In the rows, zero is written as 128.
Rows, each with its class
[143 107 102 131 123 121 134 124 118 150 147 139 137  98 122 146 137  68
 117 119 143 113 134 164 115 141 155 101 130 137 123 131] -> Y
[141 135 100 136 112 125 130 127 104 143 126 124 148 103 125 144 129 217
 123 121 124 102  99 148 129 121 146 119 127 126 138 154] -> Y
[189 133  62 131 125 126 149 113 101 107 126 143 135  96 126  84 131   4
 134 136 150  89 136 138 132 135 188 125 128 113 124 105] -> J
[167 119  94 125  86 143 141 115 128 149 123 128 144  78 120 152 106 174
 129 115 124  95 132 175 129 116 163 101 127 124 145 163] -> Y
[131 106  91 125 128 147 125 119 120 149 138 120 153  95 109 156 126 138
 107 105 116  85 114 176  80 132 140 103 127 117 150 164] -> Y
[161 133  95 121 117 139 142 115 118 118 132 120 127 116 108  90 148   6
 127 120 145 144 147 129 118 113 165 107 131 117 125  98] -> J
[161 115  81 123 133 161 135 117 120 128  83 125 119  96 113 126 137 163
 123 113 116 111 137 151 101 113 189 106 128 120 137 146] -> W
[173 103  97 122 132 140 138 121 119 131 123 134 126 102 139 101 136  23
 128 134 141 142 140 140 143 125 165 126 111 128 126 116] -> J
[203 134  83 120 111 148 139 123 109 123 130 140 128 105 128 103 148   4
 147 158 178 125 140 138 133 132 185 128 128 130 132 110] -> J
[179 126  90 115 109 153 145 122 113 166 135 124 127  76 120 149 133 122
 101 128 128 132 122 177 124 120 161  95 131 122 126 141] -> W
[169 133  93 125 128 151 119 116 115 156 143 135 130  89 127  26 126   4
 122 144 132 126 112 169 114 132 151 108 133 126 129 115] -> W
[170 130  87 123 117 134 160 116 104 151 125 141 121  95 128 132 136  26
 122 123 134 125 114 162 123 126 171 105 129 129 132 132] -> W
[154 106  84 126 120 139 122 108 115 130 126 143 123 103 120 120 131  31
 123 110 121 117 136 152 120 123 170 104 129 124 155 117] -> W
[139 134 104 122 117 162 143 115 125 112 162 136 112 100 102 109 136   4
 132 129 143 141 137 104 137 138 164 134 121 120 132  95] -> J
[191 130  90 118  99 145 112 119  89 150 126 142 156  83 138 142 120 136
 129 106 123  91 127 155 143 123 160 103 132 118 143 142] -> W
[198 150  77 107 127 147 141 121  99 120 126 144 127 145 111  81 152   4
 128 124 119 130 142 127 119 105 179 115 114 117 132  88] -> J
[161 104 110 126 113 139 130 120 113 175 125 139 145  76 120 157 117  43
 115 122 117 120 107 192 107 129 153  99 124 114 123 140] -> Y
[160 127 102 127 121 143 145 118 113 102 125 142 128 119 113  76 135   4
 139 156 145 151 145 120 141 122 180 120 133 132 117  80] -> J
[154 118 110 135 134 129 135 119 112 108 130 156 112 137 130  87 139   4
 129 135 130 137 144 108 135 140 175 135 126 123 109  70] -> J
[177 137 101 111 120 126 123 121 135 128 126 131 129 111 120 117 166  18
 132 145 157 148 211 159 139 122 152 116 129 124 120  99] -> J
[142 120  86 125 131 121 129 118 104 146 126 136 144  98 123 155 127 108
 120 111 114 102 108 161 105 135 131  97 130 117 135 145] -> Y
[172 120 107 131 109 155 114 123 149 123 138 109 134 112 134 102 148  12
 126 137 135 141 141 143 108 119 161 110 133 120 188  82] -> J
[185 142  86 114 124 146 128 122 106 110 197 139 131 103 139  70 174   4
 150 133 146 145 148 113 132 125 191 116 136 116 134  86] -> J
[174 122  87 115 119 129 118 113  89 177 110 148 141  71 116 175 106  69
 114 137 120 110 106 190 142 122 154  88 136  93 113 170] -> Y
[129 129 110 130 120 130 136 122 101 175 117 136 151 109 121 161 119  53
 116 128 145 137 104 178 151 137 158  98 111 119 122 136] -> Y
[102 100 114 120 121 127 107 140 121 148 130 114 126 103 108 196 121 232
 119  89 110  88 107 173  81 114 124 102 125 123 152 176] -> Y
[170 129 105 127 122 143 146 116 125 122 125 135 122 118 132  83 156   4
 149 140 140 145 143 120 140 133 154 119 114 116 124  78] -> J
[154  45  99 101 128 139 127 116  99 159 131 144 121  92 120 137 138   4
 120 120 114 116 117 187 112 115 153  95 124 116 156 113] -> W
[171 141 104 125 138 132 142 122 105 107 128 144 109 134 127  61 124   4
 146 139 147 172  98  94 143 133 181 146 124 114 110  67] -> J
[154 101 105 125 105 146 132 121 129 127 141 121 108  98 114 130 131  82
 127 116 112 110 119 165  76 108 150 102 130 124 148 135] -> W
[154 130  91 124 117 134 127 111 101 153 131 132 129  86 116 154 138   4
 124 129 131 136 101 174 111 137 151  95 126 138 135 130] -> Y
[186 128  80 110 123 140 146 215 116 129 126 142 123 119 165  94 131  16
 133 114 141 144 140 127 133 119 197 123 123 125 119  94] -> J
[167 138 101 111 139 145 123 113 107 111 129 139 118 121 121  84 147   4
 132 130 149 159 167 120 142 127 179 100 121 126 129  83] -> J
[140 129  89  76 120 134 128 126  94 159 120 151 144  96 122 141 130  31
 130 114 127 134 103 169 132 127 152  93 124 127 121 151] -> Y
[170 149  93 125 130 145 135 113 110 110 130 140 107 125 131  83 155  23
 137 129 140 131 148 110 128 125 160 130 125 130 141  93] -> J
[154 121  87 119 120 142 136 119 100 172 118 141 135 100 126 155 125  55
 114 116 124 115 110 160 118 125 158  98 138 120 124 136] -> Y

Rows with their classes
[ 96 127 143 150 126 140 126 129  75 135 127 140 165 102 113 133 130 170
 124 110 120 114 141 110 139 130 146 129  94 155 120 160] -> [28]
[144 118 108 132 133 148 129 125 181  98 116 131 141 142 125 133 124 124
 132 102 103 132 144 111 116 131 145 120 120 120 128 128] -> [28]
[131 123 146 132 134 132 125 123 123 126 124 131 134  96 146 128 117 132
 139 122 115 123 106 115 117 132 102 118  88 128 126 142] -> [24]
[115 129 111 135 120 122 142 131  69 156 119 130 145 123 127 135 127 164
 101 148 124 130 125 132 123 123 146 120 112 123 123 137] -> [28]
[143 133 147 122 134 129 133 128  91 138 122 123 144 101 133 127 128 145
 128 131 129 124 109 124 111 125 117 114 114 126 131 100] -> [24]
[136 133 164 126 124 122 123 125  80 156 127 127 133 114 132 141 133 153
 128 149 140 124 106 135 141 131 102 153 112 131 122 120] -> [24]
[127 126  95 131 124 121 154 133 171 119 117 125 128 116 133 117 119 127
 125 105 111 150 120 143 104 102 101  95 125  94 130 155] -> [28]
[161 123 183 127 135 130 108 129 102 113 127 138 147  69 124 112 122 148
 143 121 130 118  92  95  92 143  67 111  70 148 122 117] -> [24]
[112 123 110 142 120 113 132 128  76 155 118 113 136  95 136 126 118 176
 113 121 142 135 116 125 107 100 131 113  92  95 119 147] -> [28]
[138 131 125 147 146 113 126 125 134 129 121 131 142 128 126 141 122 146
 137 119  92 128 148 119 138 134 111 133 110 115 126 129] -> [28]
[140 128 135 131 137 126 131 129 158 120 119 123 143 111 133 115 136 127
 133 119 139 121 128 108  96 139 114 127  92 137 118 119] -> [24]
[133 135 140 132 128 131 125 126 152 118 115 128 119 102 122 124 124 129
 144 102 115 124 106 132 119 129 117 108  99 114  88 138] -> [28]
[129 129 115 143 137 127 135 130 108 136 114 127 145 110 134 124 130 161
 111 123 115 132 131 109 124 124 135 117 102 109 124 133] -> [28]
[119 128 101 149 129 132 130 132 117 142 114 130 146 130 127 160 124 172
 106 124  95 137 123 127 128 120 158 123 109 101 112 138] -> [28]
[134 130 104 140 142 126 138 131 180 113 100 132 132 114 136 126 122 122
 140  97 103 136 126 124 118 126 147  88 104  43 115 149] -> [28]
[122 121  99 132 133 131 124 126 163 132 122 122 109 145 142 150 135 119
 123 120  91 134 130 150 150 125 150 112 150  98 117 134] -> [28]
[104 127 129 136 124 133 128 125 110 130 134 137 133 122 127 122 131 145
 125 109 141 134 150 121 116 113 135 117 106 143 126 148] -> [28]
[124 112 117 148 125 115 142 130 114 140 117 132 146 138 118 131 124 182
 114 116 121 127 142 127 131 126 151 115  98 126 123 148] -> [28]
[114 123 112 148 141 136 111 116 119 139 105 137 123 130 129 149 128 157
 121 103  90 125 115 143 161 124 142 123 108 104 128 185] -> [28]
